Here is a tiny trained network, its code and every weight. The questions are about switching its units off for an input and a class, where a switched-off unit gives its printed mean instead of its output.

import numpy as np


def w(rows, s, z=0):
    codes = np.array(rows[::2]) - 128.0
    scale = np.full(codes.shape[1], s)
    scale[-1] = z or s
    return codes * scale


def norm(h):
    return h / np.sqrt((h * h).mean(-1, keepdims=True) + 1e-5)


def f(y):
    return np.maximum(y, 0)


def log_softmax(a):
    a = a - a.max(-1, keepdims=True)
    return a - np.log(np.exp(a).sum(-1, keepdims=True))


def net(x, mask):
    res = np.array(x, float).reshape(1, 7) / 4 @ E
    u = 0
    for l in range(2):
        y = f(norm(res) @ A[l][:, :-1].T + A[l][:, -1])
        res = res + np.where(mask[u : u + 6], y, B[l][:, -1]) @ B[l][:, :-1]
        u += 6
    return log_softmax(norm(res)[-1] @ U[:, :-1].T + U[:, -1])


A, B = {}, {}
E = w([
[79,103,74,185,191,191,152,85,149],'x0',
[182,83,74,73,115,84,22,175,109],'x1',
[94,174,150,174,177,156,165,143,177],'x2',
[202,58,158,130,118,107,147,111,65],'x3',
[108,63,207,98,156,207,139,145,174],'x4',
[206,124,90,127,46,91,90,146,136],'x5',
[75,109,119,96,133,203,165,1,83],'x6',
],0.0089)
A[0] = w([
[147,98,71,61,140,89,45,74,211,60],'0.n0',
[149,189,202,95,117,92,92,93,159,36],'0.n1',
[118,136,223,111,115,67,145,131,114,67],'0.n2',
[68,218,75,125,152,102,111,153,133,111],'0.n3',
[58,166,91,101,144,85,72,162,147,2],'0.n4',
[108,99,54,61,120,111,129,254,115,79],'0.n5',
],0.0078,0.0032)
B[0] = w([
[165,122,139,148,40,35,78,80,99,202],'0.n0',
[152,96,21,85,197,134,136,43,166,174],'0.n1',
[206,103,117,119,137,144,115,54,142,199],'0.n2',
[185,75,136,208,71,162,77,211,138,254],'0.n3',
[155,117,153,98,75,175,36,189,147,190],'0.n4',
[134,146,189,2,163,89,82,99,96,228],'0.n5',
],0.0084,0.004)
A[1] = w([
[196,90,139,134,130,141,167,156,102,2],'1.n0',
[117,136,156,76,184,65,107,214,142,22],'1.n1',
[43,127,140,89,159,254,177,48,35,104],'1.n2',
[172,154,69,146,69,109,131,89,188,54],'1.n3',
[157,154,194,110,145,111,133,126,137,14],'1.n4',
[159,110,131,145,222,28,91,66,152,175],'1.n5',
],0.008,0.0038)
B[1] = w([
[169,46,137,112,61,107,8,88,156,149],'1.n0',
[152,123,158,171,141,148,223,95,204,167],'1.n1',
[69,69,157,126,182,151,147,81,193,255],'1.n2',
[157,105,88,151,168,112,239,108,123,170],'1.n3',
[143,91,81,80,182,107,150,156,115,142],'1.n4',
[146,107,116,92,175,87,133,109,78,200],'1.n5',
],0.011,0.0071)
U = w([
[51,8,216,154,231,235,200,88,182,237],'0',
[243,34,182,41,57,63,12,210,58,199],'1',
[188,91,68,66,153,38,160,70,39,113],'2',
[80,198,143,198,136,172,189,254,152,2],'3',
],0.0085,0.0052)

Each question gives the input, the list of numbers given to net, and the class t.
The units are the neurons (one row each of A and B). Each row of codes is followed by its name. A weight is (code - 128) times the scale printed after its matrix; where a second scale follows, it is the last column's (A, B and U).
mask holds one flag per neuron, layer by layer. A switched-off neuron (its flag False) gives its mean, the last column of its row in B, instead of its output. The means were averaged over made-up inputs and are rounded, as every weight is.
A unit's drop is (log p(t) with every unit on - log p(t) with that unit switched off) / (log p(t) with every unit on - log p(t) with every unit switched off).
The circuit of an input: a set's keep is (log p(t) with only the set's units on - log p(t) with every unit switched off) / (log p(t) with every unit on - log p(t) with every unit switched off). Starting from all 12 units, units are removed one at a time, each time the one whose removal leaves the highest keep (on an exact tie, the one counted first), for as long as the keep stays at least 0.8.
circuit, biggest first: the units of the circuit, biggest drop first
k most important neurons: the k neurons with the biggest drops, biggest first
k most important neurons of layer l: the k neurons of layer l with the biggest drops, biggest first
drop of u: that unit's drop, to one decimal
input [4,1,-5,-7,3,5,4], class 1: 2 most important neurons : [0.n0, 1.n2]
input [4,1,6,-6,3,7,-4], class 3: circuit, biggest first : [1.n2]
input [1,-6,-5,-8,-4,4,3], class 3: circuit, biggest first : [0.n3, 1.n2, 1.n5]
input [1,-8,-7,-8,-8,-1,2], class 3: 2 most important neurons : [0.n3, 1.n2]
input [-3,-8,2,6,-7,-7,-5], class 2: circuit, biggest first : [1.n2, 1.n5]
input [-1,-1,4,-3,5,8,-6], class 3: 2 most important neurons : [1.n1, 1.n2]
input [-1,0,8,6,5,2,-5], class 1: 2 most important neurons of layer 0 : [0.n2, 0.n5]
input [2,-8,0,-2,-4,-5,-6], class 3: circuit, biggest first : [1.n2, 0.n3]
input [-5,-7,-6,0,-4,1,-5], class 2: circuit, biggest first : [1.n3, 0.n1]
input [-5,-7,-6,4,-3,4,-1], class 2: circuit, biggest first : [1.n3, 0.n3]
input [-7,-4,2,4,-2,5,1], class 2: 2 most important neurons of layer 0 : [0.n1, 0.n3]
input [1,0,3,-4,-2,-1,0], class 3: drop of 0.n5 : 0.1
input [6,-6,0,-5,0,8,-2], class 3: drop of 0.n3 : 0.1
input [3,2,8,0,0,3,0], class 3: drop of 1.n2 : 0.4
input [2,-2,-6,6,4,-3,-3], class 1: drop of 1.n0 : 1.1
